m = [150 136 104 121 117 132 147]
The fourth entry from the end is 121
Which number is the entry just right of 136?
Answer: 104
The 2nd entry from the right -> 132

[[127 123 133 103 137 138 132 131]
 [120 120 139 122 119 144 141 124]
 [134 134 120 122 145 114 115 135]]
Rows and columns are numbered from 0.
The entry in row 0 and column 2 -> 133
The entry in the bottom-right corner?
A: 135
The entry in row 1 and column 0: 120
The top-right entry -> 131
The entry just left of 132?
A: 138
The entry just right of 103?
A: 137
The entry at row 0, column 1 is 123
The entry just left of 137 is 103
The entry in the top-left corner -> 127

a =
[[123 128 105 121 137]
 [120 127 107 123 135]
 [122 132 110 117 135]
 [146 150 126 104 124]
 [124 135 121 112 128]
 [126 134 115 113 133]]
Rows and columns are numbered from 0.
The entry in the top-right corner: 137
The entry at row 1, column 0 is 120
Find the entry in the bottom-left corner.
Answer: 126
The entry just left of 104 is 126
The entry at row 0, column 1 is 128
Find the entry at row 1, column 2.
Answer: 107
Find the bottom entry of the column that holds the smallest entry.
Answer: 113
Find the entry in row 2 and column 1.
Answer: 132
The entry in row 2 and column 0 is 122
The entry directly below the largest entry is 135
The entry in row 0 and column 2: 105
The entry just left of the largest entry -> 146

[133 131 132 135 128 135 128 124 129 129 123 130 130 129 126 105]
What is the third entry from the right? 129
The first entry is 133
What is the fifth entry? 128
The third entry from the left is 132

A =
[[118 124 131 133 124 128 119 131 127 131 126 132 126 125 123 127]
 [116 125 130 133 128 129 121 133 128 131 127 128 126 124 126 129]
 [135 128 131 125 130 126 135 126 128 129 131 141 130 132 122 127]
 [127 126 133 128 119 129 121 128 129 125 127 107 126 128 131 125]
 [136 130 129 124 133 126 135 126 128 127 132 136 130 132 125 128]
 [134 126 133 128 116 127 122 124 127 126 126 116 126 131 126 124]]
Counting starts at 0.
Give the entry in the top-right corner.
Answer: 127
The entry directly above the smallest entry: 141
Give the entry in row 0 and column 1.
Answer: 124
Give the entry just left of the smallest entry.
Answer: 127
Give the top entry of the column that holds the smallest entry.
Answer: 132
Give the entry at row 2, column 1.
Answer: 128
Give the entry at row 0, column 0.
Answer: 118
Give the entry in row 1 and column 0.
Answer: 116
The bottom-left entry -> 134
The entry in the bottom-right corner: 124
The entry just right of the largest entry is 130
The entry directly above the largest entry: 128
The entry at row 0, column 2 is 131
Give the entry at row 2, column 0.
Answer: 135
Give the entry just right of the smallest entry.
Answer: 126
Give the entry directly below the largest entry.
Answer: 107
Give the entry just left of the largest entry.
Answer: 131
The bottom entry of the column that holds the largest entry is 116
The entry just left of 123 -> 125

Questions about the array below. Indices start at 0.
1) Report the entry at row 0, column 1.
2) Report the top-right entry.
3) Report the entry at row 1, column 1.
4) Report the entry in the bottom-right corner.
5) Report the entry at row 0, column 2.
array([[130, 149, 116, 122, 141, 119, 132],
       [113, 131, 126, 128, 140, 114, 146],
       [141, 147, 135, 139, 121, 121, 112],
       [149, 113, 113, 124, 135, 110, 135],
       [131, 149, 120, 129, 128, 141, 144],
       [125, 144, 140, 127, 120, 146, 125],
       [134, 122, 133, 107, 128, 144, 142],
       [141, 107, 131, 123, 148, 133, 129],
       [134, 125, 109, 129, 110, 119, 135],
       [148, 108, 122, 119, 146, 139, 143]])
1) 149
2) 132
3) 131
4) 143
5) 116
